Here is a tiny trained network, its code and every weight. The questions are about switching its units off for an input and a target symbol, where a switched-off unit gives its printed mean instead of its output.

import numpy as np


def w(rows, s, z=0):
    codes = np.array(rows[::2]) - 128.0
    scale = np.full(codes.shape[1], s)
    scale[-1] = z or s
    return codes * scale


def f(y):
    return y / 2 * (1 + np.tanh(0.7978845608 * (y + 0.044715 * y**3)))


def softmax(a):
    e = np.exp(a - a.max(-1, keepdims=True))
    return e / e.sum(-1, keepdims=True)


def log_softmax(a):
    a = a - a.max(-1, keepdims=True)
    return a - np.log(np.exp(a).sum(-1, keepdims=True))


def net(x, mask):
    ids = ['αβγδεζηθλμξπστψω'.index(c) for c in x.split()]
    T = len(ids)
    res = E[ids] + P[:T]
    u = 0
    for l in range(2):
        r = res
        for j in range(2):
            rows = slice(2 * j, 2 * j + 2)
            q, k, v = (r @ M[l][rows].T for M in (Q, K, V))
            z = softmax(np.where(np.tri(T) > 0, q @ k.T / 2**0.5, -1e9)) @ v
            o = O[l][rows]
            res = res + np.where(mask[u + j], z, o[:, -1]) @ o[:, :-1]
        u += 2
        y = f(res @ A[l][:, :-1].T + A[l][:, -1])
        res = res + np.where(mask[u : u + 4], y, B[l][:, -1]) @ B[l][:, :-1]
        u += 4
    return log_softmax(res[-1] @ U[:, :-1].T + U[:, -1])


Q, K, V, O, A, B = {}, {}, {}, {}, {}, {}
E = w([
[139,139,211,157,140,156,95,78,113,121],'α',
[103,131,153,139,136,67,162,151,33,90],'β',
[113,104,116,158,183,32,96,159,139,145],'γ',
[193,160,178,122,97,162,141,108,131,150],'δ',
[198,147,180,116,123,124,147,136,136,172],'ε',
[191,81,115,189,164,50,111,129,74,117],'ζ',
[88,141,95,94,156,132,162,181,115,159],'η',
[76,141,151,168,67,114,100,153,157,143],'θ',
[85,168,126,124,149,75,94,160,74,95],'λ',
[164,154,207,122,140,128,115,116,142,149],'μ',
[182,190,184,106,159,122,123,124,164,156],'ξ',
[185,191,94,108,53,165,56,144,94,78],'π',
[121,56,117,96,114,89,114,109,172,71],'σ',
[151,178,198,134,192,126,90,93,152,125],'τ',
[136,123,131,74,88,162,146,57,62,110],'ψ',
[156,149,70,119,158,135,5,77,147,169],'ω',
],0.02)
P = w([
[169,245,83,187,93,102,215,81,133,108],'0',
[135,181,141,92,65,50,127,117,141,139],'1',
[125,157,145,100,79,79,107,125,136,136],'2',
[128,139,142,105,89,96,109,132,132,134],'3',
[126,127,147,112,93,108,104,140,127,132],'4',
[127,122,144,110,100,115,104,145,123,130],'5',
[128,119,148,115,106,123,100,151,127,129],'6',
[122,112,147,121,105,129,100,145,125,127],'7',
[119,110,150,125,107,135,101,148,126,129],'8',
[118,110,150,126,113,141,102,145,126,122],'9',
[117,110,152,128,109,149,106,143,124,123],'10',
],0.011)
Q[0] = w([
[62,78,3,120,72,116,125,156,149,117],'L0H1',
[113,115,87,171,167,149,145,125,86,65],'L0H1',
[131,108,128,123,116,86,89,125,147,125],'L0H2',
[113,133,78,139,136,158,165,136,152,133],'L0H2',
],0.011)
K[0] = w([
[96,74,194,60,101,187,53,237,156,143],'L0H1',
[139,125,146,92,149,2,113,145,38,132],'L0H1',
[140,121,145,150,122,124,78,135,188,120],'L0H2',
[91,147,73,55,142,134,163,148,145,208],'L0H2',
],0.0077)
V[0] = w([
[230,77,170,115,29,118,171,218,101,192],'L0H1',
[105,93,218,182,149,137,104,107,38,2],'L0H1',
[56,121,80,82,187,161,169,208,117,194],'L0H2',
[153,122,70,52,137,177,177,131,111,191],'L0H2',
],0.0059)
O[0] = w([
[91,154,192,167,103,131,127,227,63,50,180],'L0H1',
[116,111,179,255,46,122,71,172,159,207,60],'L0H1',
[93,60,177,140,181,188,53,189,113,114,1],'L0H2',
[109,99,129,201,148,151,36,110,97,88,31],'L0H2',
],0.0067,0.0031)
A[0] = w([
[164,140,148,168,117,182,164,90,209,230,3],'L0N1',
[127,2,152,133,192,242,30,158,91,119,22],'L0N2',
[76,103,117,142,66,141,215,109,140,86,85],'L0N3',
[109,114,42,101,206,157,103,126,123,83,86],'L0N4',
],0.0088,0.0035)
B[0] = w([
[87,127,157,147,132,100,47,91,180,122,211],'L0N1',
[137,86,133,131,159,87,7,48,129,123,215],'L0N2',
[83,87,86,114,155,176,128,99,127,171,218],'L0N3',
[140,119,147,183,69,119,129,141,147,170,253],'L0N4',
],0.012,0.0019)
Q[1] = w([
[165,153,221,102,127,118,205,113,178,98],'L1H1',
[118,71,99,137,47,110,159,152,106,124],'L1H1',
[179,195,170,105,91,161,81,76,156,129],'L1H2',
[202,136,248,166,162,148,172,116,178,132],'L1H2',
],0.012)
K[1] = w([
[147,138,103,231,51,141,245,67,192,93],'L1H1',
[109,40,222,113,42,116,143,182,125,123],'L1H1',
[163,161,86,200,127,232,120,96,169,124],'L1H2',
[181,173,97,254,145,88,223,70,133,136],'L1H2',
],0.0091)
V[1] = w([
[140,205,118,134,52,156,91,136,54,97],'L1H1',
[162,68,142,197,65,200,150,44,90,115],'L1H1',
[166,62,105,158,123,90,164,161,71,149],'L1H2',
[2,120,158,118,80,151,125,120,109,151],'L1H2',
],0.0085)
O[1] = w([
[156,117,22,129,214,179,96,170,166,142,165],'L1H1',
[151,141,142,42,139,90,61,180,112,78,3],'L1H1',
[86,93,166,55,142,138,76,136,44,185,134],'L1H2',
[254,109,166,127,146,85,130,154,120,150,149],'L1H2',
],0.0095,0.0044)
A[1] = w([
[133,100,184,104,144,106,81,99,194,9,121],'L1N1',
[231,74,122,172,134,40,131,99,92,69,67],'L1N2',
[189,171,98,115,117,128,210,118,170,68,181],'L1N3',
[99,204,104,72,119,177,254,185,73,114,2],'L1N4',
],0.0087,0.0031)
B[1] = w([
[150,108,96,110,31,111,150,141,120,138,206],'L1N1',
[109,188,140,93,202,129,152,142,251,91,193],'L1N2',
[107,53,172,154,140,185,113,163,71,125,253],'L1N3',
[124,164,132,136,166,61,81,68,170,24,195],'L1N4',
],0.012,0.0055)
U = w([
[102,210,72,146,197,2,179,139,147,84,178],'α',
[93,184,138,196,79,178,238,254,42,220,255],'β',
[130,16,199,188,159,47,8,117,89,148,109],'γ',
[103,146,83,89,140,182,114,161,172,146,96],'δ',
[174,142,88,93,108,113,102,160,138,120,81],'ε',
[56,99,168,148,164,163,142,103,152,101,58],'ζ',
[137,138,122,147,103,111,115,138,188,103,58],'η',
[35,161,155,73,119,170,95,162,143,130,93],'θ',
[188,155,65,146,123,156,101,30,171,182,116],'λ',
[153,94,124,201,89,108,135,101,138,125,45],'μ',
[158,169,158,120,63,99,121,96,106,130,90],'ξ',
[226,153,148,37,182,197,146,12,63,141,185],'π',
[88,170,164,110,134,162,164,66,149,170,80],'σ',
[82,36,72,48,93,154,185,131,172,105,133],'τ',
[149,138,123,128,88,165,84,174,81,58,128],'ψ',
[159,143,181,109,145,172,154,141,166,129,94],'ω',
],0.0086)

Each question gives the input, a string of symbols that net reads in full, and the target symbol t.
The units are the heads (2 rows each of Q, K, V and O) and the neurons (one row each of A and B). Each row of codes is followed by its name. A weight is (code - 128) times the scale printed after its matrix; where a second scale follows, it is the last column's (O, A, B and U).
mask holds one flag per unit, layer by layer, with each layer's heads first. A switched-off unit (its flag False) gives its mean, the last column of its rows in O or B, instead of its output. The means were averaged over made-up inputs and are rounded, as every weight is.
A unit's drop is (log p(t) with every unit on - log p(t) with that unit switched off) / (log p(t) with every unit on - log p(t) with every unit switched off).
The circuit of an input: a set's keep is (log p(t) with only the set's units on - log p(t) with every unit switched off) / (log p(t) with every unit on - log p(t) with every unit switched off). Starting from all 12 units, units are removed one at a time, each time the one whose removal leaves the highest keep (on an exact tie, the one counted first), for as long as the keep stays at least 0.8.
units of the circuit, in order: the units of the circuit, biggest drop first
top k neurons: the k neurons with the biggest drops, biggest first
k most important neurons of layer l: the k neurons of layer l with the biggest drops, biggest first
which heads matter: for each layer, one digit per head in row order, 1 if its drop is at least 0.15 and else 0, layers parted by /
input ξ ζ σ σ ε ζ, target β: which heads matter : 10 / 01
input σ σ α, target ξ: units of the circuit, in order : L1H1, L0N3, L1N1
input σ η η γ η η σ σ β η μ, target ξ: which heads matter : 10 / 10
input θ η η ξ, target ω: which heads matter : 00 / 01
input σ μ ζ η η η θ γ, target α: which heads matter : 01 / 00
input ζ ξ μ μ δ μ η ξ γ δ, target θ: which heads matter : 00 / 01
input α θ ζ η θ θ η σ μ, target η: which heads matter : 10 / 01
input θ μ λ λ η, target α: top 3 neurons : L1N4, L0N2, L0N1
input θ ψ γ θ π σ λ ω μ σ ε, target ω: units of the circuit, in order : L1H2, L1N2, L0N3, L1N3
input λ ξ η μ ε ζ λ ψ η τ, target λ: which heads matter : 10 / 10
input β ω ξ ζ η σ ε α, target γ: units of the circuit, in order : L0H1, L1H2
input σ μ ζ δ, target ξ: top 2 neurons : L0N1, L0N3
input η ξ θ η η θ β, target α: units of the circuit, in order : L1N3, L1N2
input θ θ σ θ σ τ, target ω: top neuron : L1N2
input θ η η μ η ζ μ, target ω: units of the circuit, in order : L1H2, L1N2, L0N3, L1N3
input θ ζ η η σ η η π ξ, target ω: top 3 neurons : L1N2, L0N3, L1N3
input ζ σ θ τ, target θ: units of the circuit, in order : L1H2
input ψ σ λ α ξ ψ θ, target β: which heads matter : 00 / 00
input ψ η η η η ζ η θ μ, target ε: which heads matter : 00 / 10
input η η θ η τ σ η σ δ η θ, target β: top 3 neurons : L1N4, L1N2, L0N2
input σ ψ σ α η λ η η β, target α: top 3 neurons : L1N3, L1N2, L0N2
input η π η η η η σ ξ, target π: top neuron : L0N4
input γ λ ξ η θ ζ η η μ, target σ: which heads matter : 10 / 11
input θ θ μ, target ω: top 3 neurons : L1N2, L1N3, L0N3
input θ λ η μ η π ω ζ ζ, target β: 3 most important neurons of layer 0 : L0N3, L0N2, L0N1
input σ ξ η β σ θ ε, target ξ: top 2 neurons : L0N1, L0N3
input β η σ η η θ σ θ σ μ, target γ: units of the circuit, in order : L0H1, L0N1
